Below are the code and all the weights of a small trained network. Each question names an input and a class and asks about switching units off, where a switched-off unit gives its printed mean instead of its output.

import numpy as np


def w(rows, s, z=0):
    codes = np.array(rows[::2]) - 128.0
    scale = np.full(codes.shape[1], s)
    scale[-1] = z or s
    return codes * scale


def f(y):
    return y / 2 * (1 + np.tanh(0.7978845608 * (y + 0.044715 * y**3)))


def log_softmax(a):
    a = a - a.max(-1, keepdims=True)
    return a - np.log(np.exp(a).sum(-1, keepdims=True))


def net(x, mask):
    res = np.array(x, float).reshape(1, 4) / 4 @ E
    y = f(res @ A[0][:, :-1].T + A[0][:, -1])
    res = res + np.where(mask, y, B[0][:, -1]) @ B[0][:, :-1]
    return log_softmax(res[-1] @ U[:, :-1].T + U[:, -1])


A, B = {}, {}
E = w([
[132,127,131],'x0',
[255,134,128],'x1',
[157,16,203],'x2',
[126,128,125],'x3',
],0.0098)
A[0] = w([
[148,201,129,182],'neuron 1',
[131,161,125,178],'neuron 2',
[24,101,146,200],'neuron 3',
[139,69,190,252],'neuron 4',
[207,122,80,46],'neuron 5',
[100,187,10,229],'neuron 6',
[139,190,118,180],'neuron 7',
[166,88,170,194],'neuron 8',
[198,128,91,118],'neuron 9',
[66,122,137,70],'neuron 10',
[130,126,130,136],'neuron 11',
[105,179,49,189],'neuron 12',
],0.013,0.0033)
B[0] = w([
[74,42,159,183],'neuron 1',
[59,63,184,151],'neuron 2',
[255,86,39,224],'neuron 3',
[48,10,115,235],'neuron 4',
[201,88,81,183],'neuron 5',
[124,52,120,254],'neuron 6',
[96,27,181,179],'neuron 7',
[82,81,75,208],'neuron 8',
[163,63,69,186],'neuron 9',
[218,145,53,161],'neuron 10',
[92,222,124,130],'neuron 11',
[126,30,102,217],'neuron 12',
],0.0068,0.0092)
U = w([
[135,121,128,254],'0',
[130,121,125,222],'1',
[208,128,84,48],'2',
[79,90,151,5],'3',
[114,172,159,187],'4',
[131,251,198,31],'5',
[140,223,189,14],'6',
],0.014,0.0074)

Each question gives the input, the list of numbers given to net, and the class t.
The units are the neurons (one row each of A and B). Each row of codes is followed by its name. A weight is (code - 128) times the scale printed after its matrix; where a second scale follows, it is the last column's (A, B and U).
mask holds one flag per neuron, in row order. A switched-off neuron (its flag False) gives its mean, the last column of its row in B, instead of its output. The means were averaged over made-up inputs and are rounded, as every weight is.
A unit's drop is (log p(t) with every unit on - log p(t) with that unit switched off) / (log p(t) with every unit on - log p(t) with every unit switched off).
The circuit of an input: a set's keep is (log p(t) with only the set's units on - log p(t) with every unit switched off) / (log p(t) with every unit on - log p(t) with every unit switched off). Starting from all 12 units, units are removed one at a time, each time the one whose removal leaves the highest keep (on an exact tie, the one counted first), for as long as the keep stays at least 0.8.
circuit, biggest first: the units of the circuit, biggest drop first
k most important neurons: the k neurons with the biggest drops, biggest first
drop when u is switched off: that unit's drop, to one decimal
input [4,-8,-5,5], class 2: 3 most important neurons : [neuron 3; neuron 10; neuron 4]
input [-4,2,7,2], class 3: circuit, biggest first : [neuron 4]
input [-3,-6,-3,-5], class 2: circuit, biggest first : [neuron 3; neuron 10]
input [-3,4,-8,-7], class 3: 2 most important neurons : [neuron 1; neuron 7]
input [5,-6,-6,1], class 2: 4 most important neurons : [neuron 3; neuron 10; neuron 4; neuron 8]
input [1,-7,0,5], class 2: circuit, biggest first : [neuron 3; neuron 10]
input [0,-8,-6,7], class 2: 3 most important neurons : [neuron 3; neuron 10; neuron 4]
input [-3,2,1,-2], class 4: drop when neuron 3 is switched off : 0.3
input [-4,5,-8,6], class 3: drop when neuron 2 is switched off : 0.1
input [2,2,-8,1], class 3: drop when neuron 11 is switched off : 0.0
input [-7,-8,-7,-2], class 2: drop when neuron 10 is switched off : 0.4
input [3,0,-1,-1], class 4: 2 most important neurons : [neuron 3; neuron 4]
